Below is a small trained network, with its code and all its weights. Each question gives an input and a class and asks what happens when units are switched off, that is, made to give their printed mean instead of their output.

import numpy as np


def w(rows, s, z=0):
    codes = np.array(rows[::2]) - 128.0
    scale = np.full(codes.shape[1], s)
    scale[-1] = z or s
    return codes * scale


def norm(h):
    return h / np.sqrt((h * h).mean(-1, keepdims=True) + 1e-5)


def f(y):
    return np.maximum(y, 0)


def log_softmax(a):
    a = a - a.max(-1, keepdims=True)
    return a - np.log(np.exp(a).sum(-1, keepdims=True))


def net(x, mask):
    res = np.array(x, float).reshape(1, 8) / 4 @ E
    u = 0
    for l in range(2):
        y = f(norm(res) @ A[l][:, :-1].T + A[l][:, -1])
        res = res + np.where(mask[u : u + 6], y, B[l][:, -1]) @ B[l][:, :-1]
        u += 6
    return log_softmax(norm(res)[-1] @ U[:, :-1].T + U[:, -1])


A, B = {}, {}
E = w([
[78,76,167,175,30,146,37],'x0',
[167,157,66,72,235,104,81],'x1',
[120,121,131,126,130,122,127],'x2',
[140,119,141,122,120,123,130],'x3',
[127,215,254,129,112,180,137],'x4',
[133,130,126,130,131,131,128],'x5',
[120,131,120,133,130,128,126],'x6',
[126,135,121,136,127,132,128],'x7',
],0.0093)
A[0] = w([
[159,198,120,54,202,58,114,157],'0.n1',
[208,57,63,145,154,86,37,146],'0.n2',
[110,132,120,139,45,131,42,126],'0.n3',
[137,55,62,147,137,99,189,70],'0.n4',
[115,151,189,118,138,154,57,2],'0.n5',
[138,109,179,82,146,169,254,218],'0.n6',
],0.0096,0.0019)
B[0] = w([
[183,124,212,125,122,236,123,254],'0.n1',
[52,139,81,127,203,16,83,238],'0.n2',
[143,152,114,79,57,150,129,223],'0.n3',
[182,59,118,108,68,218,162,219],'0.n4',
[116,76,82,71,221,254,122,185],'0.n5',
[87,141,93,158,155,55,145,239],'0.n6',
],0.0098,0.0074)
A[1] = w([
[131,69,46,184,131,47,231,46],'1.n1',
[125,183,148,195,69,164,191,199],'1.n2',
[182,165,90,122,202,135,153,134],'1.n3',
[95,25,164,136,65,150,177,242],'1.n4',
[129,117,113,197,2,48,137,5],'1.n5',
[101,204,185,199,168,47,208,37],'1.n6',
],0.0093,0.0027)
B[1] = w([
[132,222,234,135,90,207,148,221],'1.n1',
[74,132,165,139,111,108,143,231],'1.n2',
[135,94,132,136,31,131,115,225],'1.n3',
[172,168,129,193,192,124,130,253],'1.n4',
[207,80,76,9,181,132,122,192],'1.n5',
[113,89,67,151,143,29,83,206],'1.n6',
],0.014,0.0067)
U = w([
[208,189,247,193,136,152,185,94],'0',
[210,70,112,66,154,184,134,42],'1',
[55,113,128,151,161,14,125,253],'2',
],0.015,0.0032)

Each question gives the input, the list of numbers given to net, and the class t.
The units are the neurons (one row each of A and B). Each row of codes is followed by its name. A weight is (code - 128) times the scale printed after its matrix; where a second scale follows, it is the last column's (A, B and U).
mask holds one flag per neuron, layer by layer. A switched-off neuron (its flag False) gives its mean, the last column of its row in B, instead of its output. The means were averaged over made-up inputs and are rounded, as every weight is.
A unit's drop is (log p(t) with every unit on - log p(t) with that unit switched off) / (log p(t) with every unit on - log p(t) with every unit switched off).
The circuit of an input: a set's keep is (log p(t) with only the set's units on - log p(t) with every unit switched off) / (log p(t) with every unit on - log p(t) with every unit switched off). Starting from all 12 units, units are removed one at a time, each time the one whose removal leaves the highest keep (on an exact tie, the one counted first), for as long as the keep stays at least 0.8.
units of the circuit, in order: the units of the circuit, biggest drop first
k most important neurons: the k neurons with the biggest drops, biggest first
k most important neurons of layer l: the k neurons of layer l with the biggest drops, biggest first
drop when u is switched off: that unit's drop, to one decimal
input [3,1,-8,4,3,7,-2,-8], class 1: units of the circuit, in order => (0.n5)
input [5,-3,1,-1,0,-8,8,5], class 1: 4 most important neurons => (1.n5; 0.n1; 1.n1; 0.n3)
input [-5,3,7,0,1,-1,-2,-7], class 0: 3 most important neurons of layer 0 => (0.n1; 0.n5; 0.n2)
input [0,0,-3,2,-6,-5,6,8], class 0: 2 most important neurons of layer 0 => (0.n4; 0.n5)
input [-1,-2,-4,8,8,3,5,-8], class 2: 2 most important neurons of layer 0 => (0.n1; 0.n6)
input [8,1,6,-7,6,-6,-5,-5], class 1: 2 most important neurons of layer 1 => (1.n1; 1.n2)
input [7,1,2,1,5,4,5,2], class 1: 4 most important neurons of layer 0 => (0.n5; 0.n1; 0.n3; 0.n6)
input [4,7,-5,4,4,7,-7,6], class 1: 2 most important neurons => (0.n5; 1.n1)
input [-3,0,6,3,-6,-2,-1,2], class 0: 3 most important neurons => (1.n1; 0.n5; 1.n5)
input [6,4,-7,4,6,8,8,1], class 1: 2 most important neurons => (0.n5; 1.n1)
input [6,-1,0,3,-1,-1,-4,-8], class 1: 2 most important neurons => (0.n1; 0.n3)
input [2,3,-7,6,-7,6,3,0], class 2: 2 most important neurons => (0.n2; 1.n5)
input [-3,0,2,-7,-5,-1,2,4], class 0: 3 most important neurons => (1.n1; 0.n5; 1.n5)
input [-3,-1,-4,0,-6,-8,-6,4], class 0: units of the circuit, in order => (1.n1)
input [8,4,-5,-2,7,5,-8,-6], class 1: 2 most important neurons of layer 0 => (0.n5; 0.n1)
input [-1,-3,7,1,7,4,3,-4], class 2: 3 most important neurons of layer 0 => (0.n1; 0.n6; 0.n4)
input [8,8,-7,1,-7,6,-8,-7], class 2: drop when 0.n2 is switched off => 1.1
input [4,8,-3,-3,-2,7,6,5], class 2: drop when 0.n2 is switched off => 2.2
input [-7,-7,1,2,-5,1,-1,0], class 0: drop when 1.n1 is switched off => 0.3
input [5,8,-8,-4,-4,4,8,2], class 2: units of the circuit, in order => (0.n2)
